Below is a small trained network, with its code and all its weights. Each question gives an input and a class and asks what happens when units are switched off, that is, made to give their printed mean instead of their output.

import numpy as np


def w(rows, s, z=0):
    codes = np.array(rows[::2]) - 128.0
    scale = np.full(codes.shape[1], s)
    scale[-1] = z or s
    return codes * scale


def norm(h):
    return h / np.sqrt((h * h).mean(-1, keepdims=True) + 1e-5)


def f(y):
    return y / 2 * (1 + np.tanh(0.7978845608 * (y + 0.044715 * y**3)))


def log_softmax(a):
    a = a - a.max(-1, keepdims=True)
    return a - np.log(np.exp(a).sum(-1, keepdims=True))


def net(x, mask):
    res = np.array(x, float).reshape(1, 8) / 4 @ E
    u = 0
    for l in range(2):
        y = f(norm(res) @ A[l][:, :-1].T + A[l][:, -1])
        res = res + np.where(mask[u : u + 7], y, B[l][:, -1]) @ B[l][:, :-1]
        u += 7
    return log_softmax(norm(res)[-1] @ U[:, :-1].T + U[:, -1])


A, B = {}, {}
E = w([
[173,111,135,158,141,30,185,66,228],'x0',
[64,68,99,189,64,88,164,116,128],'x1',
[253,163,136,14,160,143,77,157,67],'x2',
[158,162,156,149,129,199,66,44,221],'x3',
[83,124,125,162,91,171,110,120,156],'x4',
[135,160,158,85,137,221,85,102,135],'x5',
[202,39,101,62,3,122,115,146,129],'x6',
[212,138,107,55,172,80,122,224,39],'x7',
],0.0061)
A[0] = w([
[229,163,112,42,82,86,100,166,211,51],'L0N0',
[19,114,87,117,69,137,112,34,233,155],'L0N1',
[128,79,103,114,89,126,154,181,36,75],'L0N2',
[150,88,114,121,103,188,114,114,137,7],'L0N3',
[254,100,136,67,107,131,124,88,172,47],'L0N4',
[124,95,162,203,172,43,227,155,120,1],'L0N5',
[216,105,155,55,114,105,116,107,201,59],'L0N6',
],0.0068,0.0047)
B[0] = w([
[156,86,73,125,72,139,113,30,160,204],'L0N0',
[104,62,165,219,67,154,114,111,137,253],'L0N1',
[66,69,106,26,99,101,140,170,96,175],'L0N2',
[135,170,79,98,111,4,196,110,139,119],'L0N3',
[217,115,67,82,154,136,94,36,177,200],'L0N4',
[161,206,95,86,163,81,254,153,219,181],'L0N5',
[208,157,46,71,164,141,71,83,151,187],'L0N6',
],0.008,0.0059)
A[1] = w([
[228,102,112,105,74,218,112,113,124,88],'L1N0',
[194,208,88,72,181,106,134,130,46,146],'L1N1',
[110,172,43,157,192,42,203,155,187,65],'L1N2',
[244,138,117,110,94,93,51,45,101,29],'L1N3',
[97,74,114,1,110,109,125,181,64,75],'L1N4',
[94,213,225,111,229,198,85,136,94,28],'L1N5',
[152,236,210,158,175,156,100,136,135,2],'L1N6',
],0.0074,0.0046)
B[1] = w([
[132,158,90,67,218,85,181,93,162,239],'L1N0',
[47,115,194,141,115,175,137,99,208,254],'L1N1',
[200,201,190,99,168,37,236,113,162,207],'L1N2',
[220,104,96,95,178,255,115,77,191,252],'L1N3',
[85,91,47,140,65,73,29,188,61,218],'L1N4',
[235,213,190,230,200,192,91,214,55,178],'L1N5',
[124,178,90,90,149,157,99,211,66,144],'L1N6',
],0.0091,0.0052)
U = w([
[197,215,239,203,203,229,53,194,67,4],'0',
[249,50,84,13,161,229,38,2,223,162],'1',
[74,30,52,38,23,73,47,212,36,107],'2',
[146,171,212,136,153,27,240,124,200,127],'3',
[25,19,217,248,6,217,88,28,216,212],'4',
],0.0097,0.0032)

Each question gives the input, the list of numbers given to net, and the class t.
The units are the neurons (one row each of A and B). Each row of codes is followed by its name. A weight is (code - 128) times the scale printed after its matrix; where a second scale follows, it is the last column's (A, B and U).
mask holds one flag per neuron, layer by layer. A switched-off neuron (its flag False) gives its mean, the last column of its row in B, instead of its output. The means were averaged over made-up inputs and are rounded, as every weight is.
A unit's drop is (log p(t) with every unit on - log p(t) with that unit switched off) / (log p(t) with every unit on - log p(t) with every unit switched off).
The circuit of an input: a set's keep is (log p(t) with only the set's units on - log p(t) with every unit switched off) / (log p(t) with every unit on - log p(t) with every unit switched off). Starting from the 12 units with the biggest drops (on a tie, the unit counted first), units are removed one at a time, each time the one whose removal leaves the highest keep (on an exact tie, the one counted first), for as long as the keep stays at least 0.8.
circuit, biggest first: the units of the circuit, biggest drop first
most important unit: the unit with the biggest drop
top k neurons: the k neurons with the biggest drops, biggest first
top k neurons in layer l: the k neurons of layer l with the biggest drops, biggest first
drop when u is switched off: that unit's drop, to one decimal
input [-8,-7,1,-2,4,3,3,-3], class 0: top 2 neurons : (L1N5 L0N0)
input [-5,-2,3,-8,4,-1,-5,3], class 2: most important unit : L0N2
input [-6,4,6,-6,-5,8,-6,4], class 2: top 4 neurons : (L1N4 L0N2 L1N3 L1N2)
input [6,7,-4,2,2,-5,3,4], class 3: top 2 neurons : (L0N5 L1N2)
input [-5,-6,3,-8,-1,-5,-6,2], class 2: top 3 neurons : (L1N4 L0N2 L1N3)
input [7,3,4,-7,-2,8,-3,4], class 3: top 2 neurons in layer 1 : (L1N2 L1N1)
input [-7,6,-8,-3,-3,0,-5,1], class 3: circuit, biggest first : (L0N5 L1N2)
input [3,6,2,3,5,8,-4,3], class 0: top 4 neurons in layer 1 : (L1N1 L1N5 L1N6 L1N4)
input [-4,5,3,-3,0,4,-3,-3], class 0: top 2 neurons in layer 0 : (L0N0 L0N1)
input [-5,-6,7,-7,1,-4,-3,2], class 2: top 2 neurons : (L1N4 L0N2)
input [-8,8,5,2,-8,7,3,5], class 2: top 2 neurons : (L1N4 L0N2)
input [8,6,-1,-1,7,4,-5,4], class 3: top 2 neurons : (L0N5 L1N2)
input [2,2,1,-4,-6,-3,3,1], class 2: top 2 neurons : (L0N2 L1N4)
input [0,6,0,1,-3,4,-6,-1], class 4: top neuron in layer 0 : (L0N1)
input [-7,-8,7,7,-3,6,-3,-3], class 0: drop when L1N5 is switched off : 0.6
input [-5,-7,-7,6,8,7,-1,4], class 0: drop when L0N0 is switched off : 0.0
input [1,0,0,2,7,-5,-1,7], class 3: drop when L1N2 is switched off : 1.1
